Here is a tiny trained network, its code and every weight. The questions are about switching its units off for an input and a target symbol, where a switched-off unit gives its printed mean instead of its output.

import numpy as np


def w(rows, s, z=0):
    codes = np.array(rows[::2]) - 128.0
    scale = np.full(codes.shape[1], s)
    scale[-1] = z or s
    return codes * scale


def norm(h):
    return h / np.sqrt((h * h).mean(-1, keepdims=True) + 1e-5)


def f(y):
    return np.maximum(y, 0)


def softmax(a):
    e = np.exp(a - a.max(-1, keepdims=True))
    return e / e.sum(-1, keepdims=True)


def log_softmax(a):
    a = a - a.max(-1, keepdims=True)
    return a - np.log(np.exp(a).sum(-1, keepdims=True))


def net(x, mask):
    ids = ['αβγδζηλμξστφψω'.index(c) for c in x.split()]
    T = len(ids)
    res = E[ids] + P[:T]
    u = 0
    for l in range(2):
        r = norm(res)
        for j in range(3):
            rows = slice(2 * j, 2 * j + 2)
            q, k, v = (r @ M[l][rows].T for M in (Q, K, V))
            z = softmax(np.where(np.tri(T) > 0, q @ k.T / 2**0.5, -1e9)) @ v
            o = O[l][rows]
            res = res + np.where(mask[u + j], z, o[:, -1]) @ o[:, :-1]
        u += 3
        y = f(norm(res) @ A[l][:, :-1].T + A[l][:, -1])
        res = res + np.where(mask[u : u + 12], y, B[l][:, -1]) @ B[l][:, :-1]
        u += 12
    return log_softmax(norm(res)[-1] @ U[:, :-1].T + U[:, -1])


Q, K, V, O, A, B = {}, {}, {}, {}, {}, {}
E = w([
[208,69,65,1,218,176],'α',
[133,89,188,117,62,94],'β',
[104,169,207,131,103,156],'γ',
[109,93,195,194,140,163],'δ',
[100,190,112,186,132,97],'ζ',
[128,76,210,136,100,150],'η',
[96,164,178,189,114,149],'λ',
[109,120,194,189,92,124],'μ',
[108,199,113,184,193,174],'ξ',
[137,60,134,165,91,66],'σ',
[131,50,144,205,133,105],'τ',
[102,197,168,159,140,168],'φ',
[109,147,186,164,158,194],'ψ',
[92,189,153,193,139,150],'ω',
],0.0039)
P = w([
[122,129,114,124,104,136],'0',
[137,142,146,132,121,101],'1',
[81,120,113,118,107,129],'2',
[188,154,142,154,100,119],'3',
[45,112,140,113,145,99],'4',
[195,151,101,155,57,165],'5',
[62,118,172,119,179,75],'6',
[156,129,68,148,36,193],'7',
[125,138,197,137,183,66],'8',
[90,112,61,139,44,193],'9',
[208,159,198,160,163,77],'10',
[20,93,79,118,87,170],'11',
[254,165,162,178,112,119],'12',
],0.0044)
Q[0] = w([
[48,110,156,99,186,87],'L0H1',
[39,95,60,111,69,187],'L0H1',
[118,145,119,99,113,91],'L0H2',
[130,159,113,96,102,95],'L0H2',
[154,130,94,138,74,170],'L0H3',
[249,172,189,155,162,88],'L0H3',
],0.015)
K[0] = w([
[214,146,95,159,64,171],'L0H1',
[224,165,212,142,203,54],'L0H1',
[88,149,154,184,121,106],'L0H2',
[72,151,187,240,131,72],'L0H2',
[70,112,207,100,254,43],'L0H3',
[26,91,70,107,96,171],'L0H3',
],0.0099)
V[0] = w([
[34,253,149,156,193,240],'L0H1',
[163,248,21,93,190,59],'L0H1',
[152,120,97,49,225,98],'L0H2',
[142,75,113,118,91,195],'L0H2',
[69,41,73,241,155,123],'L0H3',
[118,183,102,177,20,93],'L0H3',
],0.0046)
O[0] = w([
[63,159,150,34,109,73,253],'L0H1',
[179,165,108,153,118,1,18],'L0H1',
[82,79,148,113,217,142,24],'L0H2',
[117,148,127,69,134,60,135],'L0H2',
[26,73,67,174,149,102,154],'L0H3',
[118,135,22,112,4,184,201],'L0H3',
],0.0052,0.0043)
A[0] = w([
[172,60,98,146,173,157,118],'L0N1',
[163,134,148,114,105,100,211],'L0N2',
[93,97,86,118,96,107,4],'L0N3',
[164,2,155,76,183,88,123],'L0N4',
[167,137,125,100,138,66,158],'L0N5',
[64,105,129,140,151,107,166],'L0N6',
[141,139,71,86,209,158,110],'L0N7',
[180,55,151,186,119,136,92],'L0N8',
[114,139,213,121,148,139,209],'L0N9',
[145,182,181,183,147,110,36],'L0N10',
[86,154,135,146,139,120,186],'L0N11',
[155,128,122,162,68,129,111],'L0N12',
],0.006,0.0023)
B[0] = w([
[174,137,150,55,125,146,160],'L0N1',
[182,122,147,143,164,150,219],'L0N2',
[78,164,184,94,148,181,169],'L0N3',
[47,82,131,200,2,148,165],'L0N4',
[196,55,114,128,151,209,162],'L0N5',
[128,159,145,209,120,85,197],'L0N6',
[162,208,49,75,171,72,154],'L0N7',
[140,131,140,33,129,61,163],'L0N8',
[191,157,158,192,175,112,252],'L0N9',
[63,75,149,234,64,149,148],'L0N10',
[142,109,181,155,90,94,234],'L0N11',
[185,203,92,96,136,152,235],'L0N12',
],0.0042,0.0024)
Q[1] = w([
[101,178,134,175,125,164],'L1H1',
[103,189,143,233,128,170],'L1H1',
[124,118,203,185,83,94],'L1H2',
[111,123,199,156,49,136],'L1H2',
[84,124,123,78,78,145],'L1H3',
[137,158,106,116,254,118],'L1H3',
],0.0089)
K[1] = w([
[202,86,167,178,144,92],'L1H1',
[239,49,222,184,168,100],'L1H1',
[186,179,156,230,190,122],'L1H2',
[211,118,174,205,160,101],'L1H2',
[133,129,139,133,236,103],'L1H3',
[33,152,228,243,3,97],'L1H3',
],0.0064)
V[1] = w([
[74,107,108,12,61,178],'L1H1',
[73,159,82,146,114,174],'L1H1',
[49,170,63,93,127,180],'L1H2',
[145,83,161,175,167,65],'L1H2',
[85,114,92,30,143,135],'L1H3',
[145,97,44,3,252,124],'L1H3',
],0.0032)
O[1] = w([
[139,5,180,154,133,195,217],'L1H1',
[148,57,208,144,138,122,180],'L1H1',
[135,166,106,110,198,31,158],'L1H2',
[183,102,131,107,38,186,33],'L1H2',
[183,128,211,198,142,102,172],'L1H3',
[218,74,235,201,3,73,7],'L1H3',
],0.0033,0.0021)
A[1] = w([
[135,115,145,124,145,2,60],'L1N1',
[121,177,158,89,142,50,122],'L1N2',
[136,123,147,102,98,80,173],'L1N3',
[178,181,112,114,135,82,209],'L1N4',
[103,168,117,173,100,117,81],'L1N5',
[102,94,174,110,188,145,141],'L1N6',
[77,192,145,81,115,99,14],'L1N7',
[171,37,149,126,92,141,34],'L1N8',
[190,141,102,160,124,116,221],'L1N9',
[219,165,119,77,135,129,253],'L1N10',
[172,137,100,186,179,194,65],'L1N11',
[143,61,90,166,171,125,141],'L1N12',
],0.0086,0.0032)
B[1] = w([
[72,158,93,144,172,253,152],'L1N1',
[173,157,62,134,192,157,204],'L1N2',
[139,141,92,146,191,98,197],'L1N3',
[94,93,102,218,121,182,192],'L1N4',
[134,91,167,161,123,120,204],'L1N5',
[99,185,204,178,145,89,169],'L1N6',
[158,77,154,70,121,67,253],'L1N7',
[174,67,89,56,214,138,155],'L1N8',
[106,141,92,85,59,100,169],'L1N9',
[154,190,168,193,97,141,227],'L1N10',
[192,44,124,39,162,75,183],'L1N11',
[77,77,158,231,74,49,151],'L1N12',
],0.0068,0.0041)
U = w([
[192,108,147,181,175,117,91],'α',
[236,104,101,80,101,189,84],'β',
[166,202,193,139,83,189,171],'γ',
[9,141,182,176,152,164,81],'δ',
[119,162,35,195,61,109,161],'ζ',
[145,67,208,103,194,207,137],'η',
[42,113,150,41,62,115,109],'λ',
[64,101,72,132,94,251,62],'μ',
[109,152,63,182,216,139,204],'ξ',
[185,34,58,110,101,104,130],'σ',
[65,23,107,186,144,137,141],'τ',
[225,206,97,118,169,62,2],'φ',
[90,172,204,112,206,54,117],'ψ',
[121,130,74,69,128,9,133],'ω',
],0.014,0.0048)

Each question gives the input, a string of symbols that net reads in full, and the target symbol t.
The units are the heads (2 rows each of Q, K, V and O) and the neurons (one row each of A and B). Each row of codes is followed by its name. A weight is (code - 128) times the scale printed after its matrix; where a second scale follows, it is the last column's (O, A, B and U).
mask holds one flag per unit, layer by layer, with each layer's heads first. A switched-off unit (its flag False) gives its mean, the last column of its rows in O or B, instead of its output. The means were averaged over made-up inputs and are rounded, as every weight is.
A unit's drop is (log p(t) with every unit on - log p(t) with that unit switched off) / (log p(t) with every unit on - log p(t) with every unit switched off).
The circuit of an input: a set's keep is (log p(t) with only the set's units on - log p(t) with every unit switched off) / (log p(t) with every unit on - log p(t) with every unit switched off). Starting from the 12 units with the biggest drops (on a tie, the unit counted first), units are removed one at a time, each time the one whose removal leaves the highest keep (on an exact tie, the one counted first), for as long as the keep stays at least 0.8.
units of the circuit, in order: the units of the circuit, biggest drop first
top k neurons: the k neurons with the biggest drops, biggest first
top k neurons in layer l: the k neurons of layer l with the biggest drops, biggest first
which heads matter: for each layer, one digit per head in row order, 1 if its drop is at least 0.15 and else 0, layers parted by /
input λ η λ ω γ γ ω λ μ τ γ τ, target γ: units of the circuit, in order => (L0H3 L0H2)
input ω γ ζ, target γ: units of the circuit, in order => (L0H3)
input γ η σ α, target σ: units of the circuit, in order => (L0H1 L1N12 L1N11)
input ζ γ γ ψ μ φ, target μ: which heads matter => 101 / 000
input ω ω ζ γ γ τ λ ζ α σ λ, target σ: units of the circuit, in order => (L0H1 L1N11 L0H3)
input ζ ζ γ ψ γ ω ω σ η, target σ: units of the circuit, in order => (L0H1 L0H3 L1N11)
input ξ ξ η λ ζ ζ γ ξ σ λ, target σ: units of the circuit, in order => (L0H1 L1N11)
input δ ω τ ξ σ φ γ λ ξ ω τ γ ζ, target γ: which heads matter => 101 / 000
input γ ξ λ ω γ ψ γ α γ α, target γ: which heads matter => 001 / 000
input η δ δ γ λ γ, target λ: which heads matter => 101 / 000
input φ γ ζ λ λ η λ λ τ ζ ζ γ τ, target γ: which heads matter => 110 / 000
input γ λ δ ω σ ψ μ λ ξ λ ζ ξ λ, target ξ: units of the circuit, in order => (L0H1 L0H3 L1N2 L1N1)
input α φ γ, target γ: which heads matter => 001 / 010
input ζ η γ, target η: units of the circuit, in order => (L0H1 L1N11)
input ξ α ζ λ γ β τ γ μ σ ξ μ, target ξ: which heads matter => 111 / 000
input ω φ γ σ ξ δ φ δ ζ τ τ, target τ: units of the circuit, in order => (L0H3)
input ψ τ γ φ ω, target φ: top 2 neurons => (L1N7 L1N2)
input λ ζ α ζ μ μ ψ τ ψ γ ω σ α, target σ: top 3 neurons => (L1N11 L1N12 L0N1)
input ψ φ η μ γ, target μ: which heads matter => 101 / 000
input γ η λ τ τ λ γ ω φ ψ ζ, target ψ: units of the circuit, in order => (L0H1)
input ξ α ω β ζ γ ζ, target ζ: units of the circuit, in order => (L0H3 L1N4)
input β φ λ τ, target λ: which heads matter => 100 / 000
input σ η μ γ η, target γ: which heads matter => 001 / 000
input τ φ η γ η λ ω, target λ: which heads matter => 001 / 000
input ζ σ φ, target σ: units of the circuit, in order => (L0H1 L1N11)
input α γ α β ψ α γ ψ λ γ β γ τ, target τ: units of the circuit, in order => (L0H2 L0N4)
input ω ω α α λ ζ γ δ τ, target δ: units of the circuit, in order => (L1N6 L0H1)
input γ γ ξ μ μ ξ δ λ γ, target λ: units of the circuit, in order => (L0H3 L1N10)
input β ψ ψ β τ μ γ φ ζ, target φ: top 3 neurons in layer 1 => (L1N2 L1N7 L1N11)
